Look-ups in named tables: a row name and a column name give one cell, copied from the table.

Table duv
         gobe  vid  fug  fidon  zela  zilep  siziv
dulo      219   97  202    202   111    178    120
pesefig    64  124  118     94   128    122    109
koro      150   76  167    175   145    162    142
pekazon   174  118  203    151   128    151     78

pesefig, zilep: 122
pesefig, fidon: 94
koro, zilep: 162
dulo, fug: 202
pekazon, siziv: 78
dulo, zela: 111
koro, siziv: 142
pekazon, vid: 118
koro, fug: 167
pesefig, vid: 124
pesefig, fug: 118
pesefig, siziv: 109
pesefig, gobe: 64
pekazon, fug: 203
pekazon, fidon: 151
koro, gobe: 150
pekazon, zela: 128
pesefig, zela: 128
koro, fidon: 175
dulo, fidon: 202

Table ror
        nozo  vaza
bomud     20   126
vosuri    10    96
feb      128    71
vuz        5   129
sog      248   109
gudit     20    93
gipine    66    53

What is the nozo of gudit in ror? 20
What is the nozo of bomud in ror? 20
What is the vaza of vosuri in ror? 96
What is the vaza of sog in ror? 109
What is the nozo of sog in ror? 248
What is the nozo of gipine in ror? 66
What is the vaza of gudit in ror? 93
What is the vaza of vuz in ror? 129

vanob:
	gopip	fabu	sis
bozu	0.3	0.4	0.7
zugeku	0.8	0.5	0.6
sopane	0.6	0.3	0.2
sazaz	0.4	0.4	0.4
fopor	0.4	0.4	0.4
fafovu	0.5	0.4	0.3
livem	0.7	0.1	0.7
tik	0.5	0.4	0.5
muba	0.6	0.6	0.6

sopane, gopip => 0.6
fafovu, fabu => 0.4
muba, sis => 0.6
fafovu, gopip => 0.5
tik, sis => 0.5
sopane, sis => 0.2
tik, fabu => 0.4
fopor, gopip => 0.4
zugeku, gopip => 0.8
tik, gopip => 0.5
sopane, fabu => 0.3
zugeku, fabu => 0.5

Table nid
cols = gim, pep, gen
seb: [-2.08, 3.58, 5.73]
bivatu: [3.16, 0.07, -0.62]
foz: [5.27, 0.94, 9.11]
fel: [7.42, 8.75, -5.22]
til: [3.21, -4.45, -1.74]
vizuz: [-1.39, 0.31, 0.60]
fepedup: [-3.24, -2.73, 0.35]

fepedup, pep: -2.73
vizuz, gim: -1.39
vizuz, gen: 0.60
bivatu, gim: 3.16
fel, gen: -5.22
foz, gen: 9.11
seb, gim: -2.08
fel, pep: 8.75
bivatu, gen: -0.62
vizuz, pep: 0.31
fepedup, gim: -3.24
fepedup, gen: 0.35
fel, gim: 7.42

mozavut
         kesilis   lil  munutu  nunut  pefubi   nur
raseze      0.57  0.65    0.76   0.46    0.49  0.93
loke        0.56  0.87    0.20   0.48    0.50  0.79
zozag       0.68  0.63    0.77   0.62    0.73  0.77
teb         0.75  0.84    0.60   0.60    0.59  0.60
nesukiz     0.43  0.64    0.69   0.77    0.02  0.67
ravas       0.44  0.61    0.72   0.45    0.60  0.66
nad         0.60  0.41    0.47   0.68    0.50  0.72
mus         0.85  0.57    0.93   0.88    0.24  0.50
voger       0.87  0.73    0.76   0.99    0.82  0.80
gilezo      0.55  0.52    0.64   0.61    0.59  0.51
nabar       0.88  0.97    0.44   0.44    0.25  0.64

nur of mus is 0.50
nunut of ravas is 0.45
kesilis of voger is 0.87
nur of zozag is 0.77
nunut of gilezo is 0.61
munutu of ravas is 0.72
lil of zozag is 0.63
nunut of zozag is 0.62
lil of gilezo is 0.52
lil of mus is 0.57
kesilis of zozag is 0.68
nur of teb is 0.60
pefubi of nabar is 0.25
kesilis of gilezo is 0.55
lil of voger is 0.73
kesilis of nad is 0.60
kesilis of nesukiz is 0.43
pefubi of zozag is 0.73

nul
         sibeke  pizafa    per  vasis  bunik  tarimek  tadonu    dud  nuromo    nar
pum       34305   46567  38935  36981  42717    42806   49951  36904   44875  36369
nage      44799   43583  45112  43444  45702    44317   43694  42985   42385  43469
peme      41513   41257  44270  42183  44959    44877   42645  37986   39451  37980
sez       24720   69842  33625  12809  50610    32672   86956  33385   75204  33430
ledunor   44322   45696  41648  47718  42588    47220   46285  44798   45673  47055
lin       48068   43212  47349  44133  46509    44521   43215  43047   43688  42051
zipi      40763   38075  45579  41055  45236    43406   41996  36290   39865  36529
kef       35402   34737  34552  50705  33536    45596   34428  38758   30993  42085
marukel   22642   73037  12521  64967  14119    60869   51777  76627   62263  74166
katela    44855   43167  45300  45740  45104    45481   45481  42576   44685  43047
poz       25366   14079  41773  35577  25219    18773   15029  24450   22770   3853

What is the sibeke of katela in nul?
44855
What is the nar of ledunor in nul?
47055
What is the sibeke of poz in nul?
25366
What is the nar of poz in nul?
3853
What is the tarimek of ledunor in nul?
47220
What is the pizafa of poz in nul?
14079
What is the sibeke of lin in nul?
48068
What is the dud of sez in nul?
33385
What is the vasis of ledunor in nul?
47718
What is the tarimek of peme in nul?
44877
What is the tadonu of kef in nul?
34428
What is the per of pum in nul?
38935
What is the pizafa of lin in nul?
43212
What is the tarimek of sez in nul?
32672
What is the tarimek of kef in nul?
45596
What is the dud of marukel in nul?
76627

tekimo =
|  | bape | liv | rigekom | figu | sodatur | res | zirug | giga | rasasi |
|---|---|---|---|---|---|---|---|---|---|
| vubem | 5013 | 7272 | 5095 | 5038 | 4572 | 2699 | 1680 | 5858 | 4056 |
| pes | 4155 | 5487 | 4688 | 7556 | 8198 | 3431 | 6629 | 5624 | 6424 |
| bek | 3424 | 8135 | 3438 | 4769 | 6566 | 5752 | 6092 | 3755 | 6031 |
| lidodal | 4858 | 4148 | 6486 | 1887 | 3665 | 7654 | 3892 | 6059 | 6364 |
| reboti | 5421 | 3812 | 6409 | 298 | 3320 | 6340 | 5524 | 8974 | 2051 |
| sok | 4033 | 3407 | 2236 | 3697 | 4687 | 7571 | 7161 | 3060 | 7658 |
| pefamo | 4193 | 6041 | 4230 | 6367 | 6733 | 2353 | 3722 | 7618 | 7086 |
| vaz | 5657 | 6725 | 5707 | 6226 | 8624 | 2086 | 4350 | 1678 | 3296 |
| kifof | 4990 | 6179 | 4700 | 8352 | 4999 | 4066 | 3196 | 348 | 5807 |
| rutibot | 5329 | 5995 | 6508 | 5969 | 8093 | 1131 | 3620 | 7193 | 4043 |
| vep | 5606 | 6103 | 6891 | 3629 | 4821 | 5362 | 2167 | 2233 | 4461 |
| bubolin | 4256 | 6164 | 6004 | 3861 | 3619 | 6742 | 3349 | 5801 | 6245 |
| rorez | 5663 | 1979 | 4527 | 1694 | 3888 | 5152 | 5293 | 7036 | 3979 |
| dutu | 3514 | 6782 | 2519 | 8167 | 6430 | 2923 | 5766 | 5682 | 6626 |

What is the rigekom of rorez in tekimo?
4527
What is the rigekom of vubem in tekimo?
5095
What is the giga of vaz in tekimo?
1678
What is the sodatur of pes in tekimo?
8198
What is the res of vubem in tekimo?
2699
What is the res of lidodal in tekimo?
7654
What is the bape of rutibot in tekimo?
5329
What is the res of sok in tekimo?
7571
What is the rigekom of lidodal in tekimo?
6486
What is the rasasi of sok in tekimo?
7658
What is the figu of bek in tekimo?
4769

Table zumozas
cols = bidukup, giguga, pevemel, mopilod, tus, goboku, dodati
vide: [144, 138, 72, 119, 132, 90, 81]
sov: [166, 116, 119, 110, 95, 162, 142]
livufoz: [115, 115, 136, 111, 114, 115, 116]
vavu: [139, 82, 135, 124, 179, 132, 185]
maliro: [80, 121, 111, 113, 125, 52, 43]
todu: [75, 86, 190, 97, 88, 149, 137]
nuna: [155, 121, 76, 85, 197, 96, 116]

vavu, goboku => 132
vavu, giguga => 82
sov, goboku => 162
todu, giguga => 86
maliro, bidukup => 80
todu, pevemel => 190
livufoz, tus => 114
vide, goboku => 90

bafopaz =
fields: giru, kerurup, zof
guko: [109, 132, 84]
zib: [157, 133, 175]
lekez: [108, 133, 106]
mez: [150, 136, 210]
pab: [120, 137, 129]
kog: [167, 133, 91]
fot: [130, 135, 73]
gib: [180, 136, 166]
nati: [115, 132, 107]
lufig: [132, 131, 142]
zis: [130, 134, 69]
ped: [89, 135, 54]
zes: [123, 136, 213]

What is the kerurup of kog in bafopaz? 133
What is the zof of fot in bafopaz? 73
What is the zof of lekez in bafopaz? 106
What is the giru of lekez in bafopaz? 108
What is the giru of lufig in bafopaz? 132
What is the zof of ped in bafopaz? 54
What is the zof of guko in bafopaz? 84
What is the zof of nati in bafopaz? 107
What is the kerurup of ped in bafopaz? 135
What is the giru of kog in bafopaz? 167
What is the giru of mez in bafopaz? 150
What is the kerurup of pab in bafopaz? 137
What is the giru of pab in bafopaz? 120
What is the zof of lufig in bafopaz? 142
Row with the largest giru: gib

dun:
       dev  purupes  lorigu  figat  duv
gib    169       92     133    117  162
duse   149      144     102    148  179
vukar   61      167     174    172   84
bek     75      143     200    109  191
pegev   69       94      82     88  160
zif    202      145     191    151  178

gib, dev -> 169
zif, lorigu -> 191
duse, duv -> 179
vukar, dev -> 61
bek, figat -> 109
vukar, purupes -> 167
gib, lorigu -> 133
bek, dev -> 75
bek, lorigu -> 200
duse, dev -> 149
zif, purupes -> 145
vukar, duv -> 84

moloki =
fields: besiva, zadu, vusi, seso, mal, favuzag, biri, siku
tuzo: [223, 132, 154, 151, 155, 155, 124, 72]
gid: [136, 215, 156, 133, 194, 135, 199, 196]
mig: [176, 168, 180, 144, 155, 167, 181, 110]
rof: [129, 231, 165, 118, 206, 117, 217, 227]
daz: [83, 204, 143, 144, 162, 126, 194, 222]
far: [22, 111, 111, 144, 88, 126, 123, 216]
paf: [136, 125, 169, 131, 128, 158, 155, 122]
dop: [153, 56, 123, 132, 103, 141, 75, 101]

tuzo, siku: 72
paf, favuzag: 158
paf, seso: 131
far, favuzag: 126
gid, vusi: 156
mig, biri: 181
dop, vusi: 123
rof, biri: 217
far, siku: 216
mig, seso: 144
daz, seso: 144
gid, mal: 194
mig, siku: 110
paf, besiva: 136
rof, siku: 227
paf, zadu: 125
rof, favuzag: 117
rof, vusi: 165

